Here is a tiny trained network, its code and every weight. The questions are about switching its units off for an input and a class, where a switched-off unit gives its printed mean instead of its output.

import numpy as np


def w(rows, s, z=0):
    codes = np.array(rows[::2]) - 128.0
    scale = np.full(codes.shape[1], s)
    scale[-1] = z or s
    return codes * scale


def f(y):
    return y / 2 * (1 + np.tanh(0.7978845608 * (y + 0.044715 * y**3)))


def log_softmax(a):
    a = a - a.max(-1, keepdims=True)
    return a - np.log(np.exp(a).sum(-1, keepdims=True))


def net(x, mask):
    res = np.array(x, float).reshape(1, 3) / 4 @ E
    y = f(res @ A[0][:, :-1].T + A[0][:, -1])
    res = res + np.where(mask, y, B[0][:, -1]) @ B[0][:, :-1]
    return log_softmax(res[-1] @ U[:, :-1].T + U[:, -1])


A, B = {}, {}
E = w([
[129,91,97],'x0',
[188,245,92],'x1',
[59,248,186],'x2',
],0.011)
A[0] = w([
[181,132,62,178],'neuron 0',
[153,86,106,45],'neuron 1',
[76,208,224,239],'neuron 2',
[4,134,148,114],'neuron 3',
[105,189,138,206],'neuron 4',
[131,182,176,82],'neuron 5',
[163,109,93,175],'neuron 6',
[133,117,166,6],'neuron 7',
[113,174,185,119],'neuron 8',
[115,113,138,107],'neuron 9',
[132,136,50,176],'neuron 10',
[165,97,201,117],'neuron 11',
[145,108,150,2],'neuron 12',
[147,99,166,35],'neuron 13',
[61,102,108,158],'neuron 14',
[156,146,71,95],'neuron 15',
[100,187,178,169],'neuron 16',
[118,130,52,156],'neuron 17',
[116,142,131,91],'neuron 18',
[27,85,159,154],'neuron 19',
[172,69,123,104],'neuron 20',
[57,98,106,56],'neuron 21',
[24,143,141,130],'neuron 22',
[132,117,174,10],'neuron 23',
[175,151,96,19],'neuron 24',
[141,107,169,23],'neuron 25',
[102,138,137,38],'neuron 26',
[64,101,128,77],'neuron 27',
[172,77,126,43],'neuron 28',
[121,182,189,135],'neuron 29',
[54,93,197,156],'neuron 30',
[97,161,146,70],'neuron 31',
[88,110,124,93],'neuron 32',
[182,57,97,61],'neuron 33',
[127,189,190,115],'neuron 34',
[156,78,104,48],'neuron 35',
[113,167,122,207],'neuron 36',
],0.017,0.0053)
B[0] = w([
[242,117,171,184],'neuron 0',
[99,144,83,159],'neuron 1',
[160,184,1,251],'neuron 2',
[188,36,58,196],'neuron 3',
[181,147,80,192],'neuron 4',
[135,206,73,173],'neuron 5',
[170,122,113,170],'neuron 6',
[60,152,86,124],'neuron 7',
[79,152,47,180],'neuron 8',
[113,87,139,135],'neuron 9',
[221,162,187,162],'neuron 10',
[60,84,156,146],'neuron 11',
[111,102,177,125],'neuron 12',
[32,82,101,134],'neuron 13',
[204,60,174,165],'neuron 14',
[155,128,210,155],'neuron 15',
[135,176,37,199],'neuron 16',
[178,168,110,152],'neuron 17',
[149,187,86,131],'neuron 18',
[207,30,137,203],'neuron 19',
[131,121,83,182],'neuron 20',
[164,56,217,154],'neuron 21',
[175,64,52,187],'neuron 22',
[68,134,147,126],'neuron 23',
[132,99,215,149],'neuron 24',
[2,123,96,128],'neuron 25',
[203,94,62,131],'neuron 26',
[129,58,205,157],'neuron 27',
[81,117,61,166],'neuron 28',
[104,200,45,187],'neuron 29',
[180,60,136,200],'neuron 30',
[105,121,96,155],'neuron 31',
[142,94,165,142],'neuron 32',
[141,152,62,198],'neuron 33',
[92,205,58,188],'neuron 34',
[128,122,83,168],'neuron 35',
[184,123,84,168],'neuron 36',
],0.0092,0.018)
U = w([
[102,251,50,89],'0',
[49,159,111,36],'1',
[148,134,80,134],'2',
[161,65,158,246],'3',
[96,81,38,62],'4',
[55,105,131,70],'5',
[75,210,194,3],'6',
],0.012,0.0072)

Each question gives the input, the list of numbers given to net, and the class t.
The units are the neurons (one row each of A and B). Each row of codes is followed by its name. A weight is (code - 128) times the scale printed after its matrix; where a second scale follows, it is the last column's (A, B and U).
mask holds one flag per neuron, in row order. A switched-off neuron (its flag False) gives its mean, the last column of its row in B, instead of its output. The means were averaged over made-up inputs and are rounded, as every weight is.
A unit's drop is (log p(t) with every unit on - log p(t) with that unit switched off) / (log p(t) with every unit on - log p(t) with every unit switched off).
The circuit of an input: a set's keep is (log p(t) with only the set's units on - log p(t) with every unit switched off) / (log p(t) with every unit on - log p(t) with every unit switched off). Starting from the 12 units with the biggest drops (on a tie, the unit counted first), units are removed one at a time, each time the one whose removal leaves the highest keep (on an exact tie, the one counted first), for as long as the keep stays at least 0.8.
units of the circuit, in order: the units of the circuit, biggest drop first
most important unit: the unit with the biggest drop
k most important neurons: the k neurons with the biggest drops, biggest first
drop when u is switched off: that unit's drop, to one decimal
input [5,2,-4], class 2: most important unit	neuron 19
input [-5,2,-7], class 3: units of the circuit, in order	neuron 2; neuron 0
input [2,1,-6], class 2: 3 most important neurons	neuron 0; neuron 2; neuron 10
input [8,3,-8], class 2: 3 most important neurons	neuron 0; neuron 33; neuron 10
input [-7,-5,6], class 4: 2 most important neurons	neuron 3; neuron 19
input [5,8,-8], class 3: 2 most important neurons	neuron 2; neuron 0
input [6,1,-6], class 2: 2 most important neurons	neuron 0; neuron 10
input [1,2,-7], class 2: 2 most important neurons	neuron 0; neuron 33
input [6,4,-8], class 2: 2 most important neurons	neuron 33; neuron 0
input [6,-7,7], class 3: drop when neuron 21 is switched off	0.2
input [5,3,-6], class 2: drop when neuron 28 is switched off	0.1
input [4,1,2], class 0: drop when neuron 19 is switched off	0.3
input [0,7,-2], class 3: drop when neuron 2 is switched off	0.2
